Here is a tiny trained network, its code and every weight. The questions are about switching its units off for an input and a class, where a switched-off unit gives its printed mean instead of its output.

import numpy as np


def w(rows, s, z=0):
    codes = np.array(rows[::2]) - 128.0
    scale = np.full(codes.shape[1], s)
    scale[-1] = z or s
    return codes * scale


def norm(h):
    return h / np.sqrt((h * h).mean(-1, keepdims=True) + 1e-5)


def f(y):
    return y / 2 * (1 + np.tanh(0.7978845608 * (y + 0.044715 * y**3)))


def log_softmax(a):
    a = a - a.max(-1, keepdims=True)
    return a - np.log(np.exp(a).sum(-1, keepdims=True))


def net(x, mask):
    res = np.array(x, float).reshape(1, 6) / 4 @ E
    u = 0
    for l in range(4):
        y = f(norm(res) @ A[l][:, :-1].T + A[l][:, -1])
        res = res + np.where(mask[u : u + 3], y, B[l][:, -1]) @ B[l][:, :-1]
        u += 3
    return log_softmax(norm(res)[-1] @ U[:, :-1].T + U[:, -1])


A, B = {}, {}
E = w([
[121,153,95,244,151,150],'x0',
[63,210,75,109,46,56],'x1',
[161,255,243,25,189,124],'x2',
[102,69,174,240,67,79],'x3',
[43,22,169,86,187,164],'x4',
[89,50,22,52,248,61],'x5',
],0.0049)
A[0] = w([
[207,160,119,139,77,91,42],'L0N0',
[137,135,125,194,105,102,11],'L0N1',
[197,126,117,178,123,254,2],'L0N2',
],0.0099,0.0026)
B[0] = w([
[139,99,82,108,148,254,204],'L0N0',
[146,175,45,202,65,121,161],'L0N1',
[153,56,82,69,113,119,254],'L0N2',
],0.012,0.0029)
A[1] = w([
[127,7,221,196,102,173,167],'L1N0',
[48,234,87,253,95,149,25],'L1N1',
[191,120,106,211,132,110,3],'L1N2',
],0.0049,0.002)
B[1] = w([
[3,112,231,171,110,254,250],'L1N0',
[196,86,223,154,100,44,183],'L1N1',
[139,70,131,170,95,204,119],'L1N2',
],0.009,0.0021)
A[2] = w([
[125,147,87,135,55,96,157],'L2N0',
[115,93,85,33,248,2,233],'L2N1',
[188,223,73,127,96,135,3],'L2N2',
],0.0079,0.0033)
B[2] = w([
[110,81,127,202,93,34,161],'L2N0',
[87,254,65,118,181,145,254],'L2N1',
[54,39,172,177,125,212,158],'L2N2',
],0.0091,0.0067)
A[3] = w([
[139,210,208,118,108,143,4],'L3N0',
[68,150,165,70,238,102,168],'L3N1',
[218,162,255,66,99,147,236],'L3N2',
],0.0086,0.0021)
B[3] = w([
[93,71,253,92,124,172,154],'L3N0',
[99,166,66,192,103,143,254],'L3N1',
[44,143,183,117,177,87,200],'L3N2',
],0.011,0.0051)
U = w([
[125,139,102,110,76,40,85],'0',
[186,16,115,67,127,202,87],'1',
[186,120,159,63,141,63,2],'2',
[191,129,120,41,116,132,58],'3',
[187,113,166,168,82,38,93],'4',
[58,95,247,104,140,183,211],'5',
[80,240,71,79,199,140,181],'6',
[129,86,118,236,56,167,146],'7',
],0.014,0.0073)

Each question gives the input, the list of numbers given to net, and the class t.
The units are the neurons (one row each of A and B). Each row of codes is followed by its name. A weight is (code - 128) times the scale printed after its matrix; where a second scale follows, it is the last column's (A, B and U).
mask holds one flag per neuron, layer by layer. A switched-off neuron (its flag False) gives its mean, the last column of its row in B, instead of its output. The means were averaged over made-up inputs and are rounded, as every weight is.
A unit's drop is (log p(t) with every unit on - log p(t) with that unit switched off) / (log p(t) with every unit on - log p(t) with every unit switched off).
The circuit of an input: a set's keep is (log p(t) with only the set's units on - log p(t) with every unit switched off) / (log p(t) with every unit on - log p(t) with every unit switched off). Starting from all 12 units, units are removed one at a time, each time the one whose removal leaves the highest keep (on an exact tie, the one counted first), for as long as the keep stays at least 0.8.
units of the circuit, in order: the units of the circuit, biggest drop first
most important unit: the unit with the biggest drop
k most important neurons: the k neurons with the biggest drops, biggest first
top k neurons in layer l: the k neurons of layer l with the biggest drops, biggest first
input [5,7,-6,2,-1,0], class 4: top 2 neurons in layer 1 -> [L1N1; L1N0]
input [3,-3,-6,-6,2,-8], class 1: most important unit -> L0N2
input [-3,0,-3,-2,-2,-1], class 1: 2 most important neurons -> [L2N1; L0N0]
input [-2,-7,4,-1,-8,-1], class 5: 2 most important neurons -> [L3N2; L2N1]
input [2,-5,1,-7,-6,-3], class 1: 4 most important neurons -> [L0N0; L0N2; L2N1; L3N1]
input [7,8,-4,-3,4,-8], class 4: top 2 neurons in layer 1 -> [L1N1; L1N0]
input [4,4,1,1,4,0], class 4: units of the circuit, in order -> [L0N2; L1N1; L1N0]
input [3,-4,1,-1,-8,-6], class 1: units of the circuit, in order -> [L0N0; L0N2]
input [-6,0,-1,-7,-5,-8], class 1: units of the circuit, in order -> [L0N0; L2N1]
input [-4,3,-7,-3,4,-4], class 5: 2 most important neurons -> [L1N0; L0N1]
input [1,3,3,-4,-6,0], class 5: 3 most important neurons -> [L0N2; L2N1; L2N2]
input [6,5,1,0,-4,2], class 7: 2 most important neurons -> [L0N0; L2N2]
input [-3,2,0,5,7,3], class 6: top 2 neurons in layer 3 -> [L3N1; L3N0]
input [-2,-2,8,2,-3,-1], class 5: units of the circuit, in order -> [L3N0]
input [8,-4,-3,0,8,-6], class 1: 2 most important neurons -> [L0N2; L3N2]
input [0,1,-4,-6,-6,-2], class 1: units of the circuit, in order -> [L0N0; L2N1]
input [3,6,5,-4,-4,-1], class 5: 2 most important neurons -> [L0N2; L2N1]
input [-5,1,-7,1,6,-8], class 5: 2 most important neurons -> [L1N0; L3N1]
input [3,2,-7,0,-1,-2], class 4: top 2 neurons in layer 0 -> [L0N1; L0N0]
input [-3,-4,-5,0,6,8], class 6: units of the circuit, in order -> [L2N1]
input [8,-4,-7,2,-6,8], class 4: top 2 neurons in layer 0 -> [L0N0; L0N1]
input [6,-3,-2,0,-7,5], class 7: 2 most important neurons -> [L0N1; L2N1]
input [4,-4,1,-6,-6,-4], class 1: 2 most important neurons -> [L0N2; L2N1]
input [6,3,-7,6,-4,2], class 4: top 2 neurons in layer 1 -> [L1N1; L1N0]
